[100 106 141 153 136] ⇒ 141

[[144 123 139 115]
 [125 138 106 120]
 [143 117 131 142]] ⇒ 139

[[143 120 120 120 122 131 130]
 [113 129 106 121 127 126 128]
 [130 123 118 130 137 128 125]] ⇒ 120

[128 117 107 113 112] ⇒ 107

[155 124 108 129] ⇒ 108

[126 150 108 121 148] ⇒ 108
---
[[124 144 151 126 124 120 124]
 [124 142 151 128 125 127 125]
 [127 143 147 129 125 130 125]] --> 120

[153 129 128 126 124 130 130] --> 130

[129 128 130 151 128 114] --> 128

[151 115 156 138 120 134 138] --> 134

[ 99 122 134 132 111 129 126] --> 129

[[148 100 130 117]
 [148 105 137 130]] --> 130

[120 115 137 105 116 147 139] --> 147
---
[111 151 115 126] >> 126
[104 150 141 112] >> 112
[113 117 127 101] >> 101
[139 146 102 154] >> 154
[100 108 109 128] >> 128
[124 102 156 126] >> 126
[110 112 157 147] >> 147
[127 101 136 112] >> 112
---
[[150, 149, 110, 134, 118],
 [111, 99, 150, 146, 147],
 [108, 107, 136, 104, 153]] Out: 107

[[121, 121, 135, 122],
 [112, 114, 155, 124],
 [121, 145, 102, 125]] Out: 145

[[129, 145, 137, 120],
 [126, 130, 109, 105],
 [135, 139, 141, 149]] Out: 139

[[130, 127, 120, 106],
 [136, 128, 112, 111],
 [137, 128, 111, 104]] Out: 128

[[115, 124, 122, 126, 122, 120, 112],
 [133, 132, 117, 121, 113, 122, 134],
 [122, 121, 144, 156, 147, 131, 111]] Out: 121

[[117, 121, 132, 151, 139, 133, 128],
 [107, 136, 125, 131, 131, 141, 145],
 [122, 131, 151, 138, 123, 123, 130]] Out: 131
---
[[114 143 118 126 128 145 152]
 [116 142 120 125 128 143 151]
 [116 142 125 120 128 143 153]] value 142

[[102 109 137 127 122]
 [105 111 145 128 122]
 [111 134 146 123 128]] value 134

[[113 145 126 107]
 [122 137 153 104]
 [104 146 121 112]] value 146

[[121 109 120 135 148 110 113]
 [147 136 104 143 116 147 115]
 [143 139 126 110 135 145 116]] value 139

[[101 131 140 107 132 131 135]
 [129 123 124 123 122 133 121]
 [140 135 139 153 114  99 151]] value 135

[[117 110 129 148]
 [119 114 125 151]
 [127 135 118 134]] value 135
---
[154 129 133 126] Out: 126

[[129 104 156 115  99 102]
 [126 130 127 122 137 123]
 [132 127 123 100 152 124]] Out: 115

[[120 151 110 150 120]
 [125 113 119 112 140]
 [113 127 122 109 127]] Out: 150

[138 129 134 123 133 150] Out: 123

[[156 108 135 110 124 125 109]
 [101 128 111 122 119 131 141]] Out: 110

[[125 131 129 110 137 116 133]
 [122 105 125 132 114 131 128]] Out: 110

[[121 111 126 149 137 124]
 [135 124 121 110 128 150]
 [135 149 132 123 119 111]] Out: 149
---
[[121 132 128 125 121 113]
 [131 116 144 129 120 128]
 [151 127 126 136 133 116]
 [153 121 124 123 124 121]
 [126 140 130 142 131 109]
 [139 129 135 138 122 130]
 [141 123 134 124 106 135]
 [121 133 127 131 127 137]
 [125 138 126 135 125 125]
 [142 126 129 131 129 120]] Out: 121

[[117 122 136 131 126 144 125 140 120 125 122 115]
 [141 122 119 134 123 132 123 135 123 128 131 127]
 [119 144 132 108 145 123 140 118 152 149 150 150]
 [117 136 137 111 137 125 137 122 148 120 156 148]
 [120 134 132 110 128 136 128 128 140 135 155 143]
 [134 113 116 141 110 142 117 136 121 147 121 114]
 [123 124 134 128 120 136 127 131 143 128 133 128]
 [127 121 138 126 139 117 138 124 130 126 115 117]
 [124 129 122 126 128 126 130 136 118 120 126 121]] Out: 117

[[121 119 117 137 132 118 123]
 [118 100 128 132 132 129 132]
 [117 106 130 128 130 130 131]
 [118 109 117 136 136 119 121]
 [118 112 121 133 133 120 125]
 [119 103 126 131 135 122 126]] Out: 121

[[146 141 127 118 126 124 134 139 146 125 134 119 138 133 128 128]
 [118 133 128 128 145 132 138 126 143 135 143 134 127 106 128 122]
 [131 128 135 136 125 133 130 121 135 120 110 124 126 125 132 124]
 [131 145 118 105 113 134 108 145 121 124 133 127 107 118 124 125]
 [133 126 135 142 135 134 125 147 141 124 110 128 141 123 130 128]] Out: 146

[[129 127 117 146 124 133 129 134 134 126 132 122 118 129 128]
 [131 127 120 124 132 132 123 135 131 119 132 122 126 123 124]
 [120 126 122 151 132 125 121 116 116 123 118 129 115 123 130]
 [116 118 134 121 130 128 135 135 120 128 124 130 140 136 127]
 [116 123 127 125 125 131 134 123 131 131 119 132 131 128 125]
 [118 122 122 139 124 121 133 129 138 123 130 126 122 122 131]
 [122 119 132 136 144 120 118 128 137 128 126 117 144 135 124]] Out: 129

[[117 115 122 130 125 149]
 [120 134 131 116 133 155]
 [100 129 126 115 131 140]
 [110 132 136 107 128 143]
 [125 105 142 125 133 139]
 [136 141 141 112 119 124]] Out: 117
---
[105 129 132 106 119 143]	106
[153 136 129 107 128 106 100]	128
[113 140 136 143 139 154 135]	139
[154 120 141 133 104 108 121]	104
[123 131 119 155]	131
[146 152 131 108 103 126]	108
[129 143 135 157 115 119]	157
[135 148 106 156 147 116 144]	147
[131 129 153 116 126]	153
---
143  122  113  153  122  121  107
129  109  129  113  100  128  109
out 143

129  104  141  114  113  139
121  126  111  128  102  121
122  119  128  132  126  117
out 121

113  112  113  127  112  147  119
137  142  131  138  125  136  147
130  111  122  149  123  148  126
out 137

123  119  120  128  119  120  114
122  110  111  134  118  109  100
123  109  109  133  121  109  101
out 122

114  125  135  156
147  130  130  107
133  125  110  106
out 147

127  125  106  116
129  142  101  121
out 127
---
[106 109 129 139 124 121 134] -> 106, 134

[120 103 114 136 155] -> 120, 155

[[120 123 138 117 131]
 [150 105 135 153 107]
 [138  99 126 141 121]] -> 120, 121

[129 104 146 123] -> 129, 123

[115 128 106 119 122 106] -> 115, 106

[116 103 112 142 142 124] -> 116, 124

[113 139 127 121 106] -> 113, 106

[114 153 154 124 128 148] -> 114, 148

[100 141 117 106] -> 100, 106
---
[[126 127 120 131 135 129 111 140 144 127 129 123 125 114]
 [129 122 125 133 136 127 120 140 138 125 122 123 130 116]
 [125 131 123 131 135 127 130 137 143 121 123 128 130 117]
 [125 119 132 133 135 129 128 136 139 129 120 122 137 115]
 [127 124 125 129 141 134 129 141 143 138 127 116 131 117]
 [126 131 129 129 137 135 125 132 143 120 125 131 133 111]
 [133 127 126 132 135 136 123 138 150 130 128 119 130 119]
 [126 125 127 125 145 124 123 140 138 135 126 119 126 118]
 [125 122 123 131 144 133 109 132 145 121 122 123 141 113]] result: 123

[[121 128 134 122 133 132 132 129 130 132 122 124 119]
 [122 128 134 121 120 124 132 121 127 139 132 133 126]
 [134 122 130 124 130 125 128 124 125 134 120 101 120]
 [134 122 130 122 121 132 121 125 128 132 119 130 121]
 [134 122 130 122 123 127 127 125 128 134 127 131 125]] result: 127

[[145 135 123 143 128 122 127 135 123 123 131 122]
 [123 134 134 144 137 115 139 121 126 137 132 133]
 [132 123 131 125 141 126 154 113 138 141 123 125]
 [107 128 135 129 132 128 125 120 119 130 132 138]
 [118 127 137 126 120 127 130 129 141 138 130 134]
 [124 125 132 117 142 140 150 110 121 129 119 130]
 [123 131 129 133 114 124 109 142 132 126 134 131]
 [143 121 113 125 137 129 120 126 121 119 131 115]
 [134 135 126 130 126 139 122 132 110 112 125 129]
 [137 129 124 133 150 131 145 111 110 123 125 123]
 [132 121 120 103 127 149 122 128 120 113 117 123]
 [141 129 127 130 112 125 122 143 145 131 130 123]] result: 131

[[144 116 126 141 133 129 129]
 [135 121 118 119 134 129 131]
 [139 115 109 147 145 136 128]
 [144 134 123 146 139 131 128]
 [142 117 104 145 142 132 124]
 [142 114 115 142 136 122 129]
 [138 146 121 136 141 135 127]
 [141 118 119 137 137 129 130]
 [146 117 130 147 130 118 126]
 [138 104 107 125 136 121 132]
 [136 130 111 131 142 134 129]] result: 142

[[136 124 124 124 134 137 132 124 127 135 132 136 122 129 131 134]
 [133 130 130 131 129 143 123 122 114 143 137 157 120 137 134 142]
 [147 106 111 104 148 132 155 121 153 125 128 107 120 115 130 128]
 [132 126 126 127 130 133 129 125 126 133 130 135 125 129 130 132]
 [116 133 134 134 116 115 120 133 129 117 123 116 138 126 123 119]
 [124 129 135 134 116 128 115 123 121 130 133 140 131 131 129 133]] result: 131

[[128 128 132 128 128 122 132]
 [127 129 131 127 128 153 126]
 [128 127 135 126 127 138 127]
 [128 127 129 128 128 134 129]
 [128 127 112 129 129 113 129]
 [128 128 125 129 125 129 133]
 [128 127 129 127 128 129 126]
 [128 127 130 128 127 130 127]] result: 127

[[141 111  99 137 126 113 156 128 113 112 123 136 103]
 [141 110 102 143 131 116 154 126 119 109 125 139 103]
 [126 109 100 129 139 125 127 122 124 130 138 115 112]
 [140 113  99 141 131 115 153 123 115 109 120 141 107]
 [139 113  98 144 128 116 151 124 112 110 123 143 106]
 [112 130 122 118 121 100 129 127 135 136 132 115 110]
 [142 111 107 141 130 116 156 125 113 109 121 140 107]
 [112 130 120 117 123 100 125 127 134 136 122 118 108]] result: 122
---
137  111  102  105  132  121 -> 137, 121

126  127  150  130  138  117
132  116  109  117  130  137
-> 126, 137

149  127  157  149  148  130 -> 149, 130

137  136  122  107  110 -> 137, 110

155  141  103  120 -> 155, 120

153  157  145  117  106  123  144 -> 153, 144

119  115  106  144  137 -> 119, 137

152  131  115  126  141  132  134
152  131  115  126  117  124  134
-> 152, 134
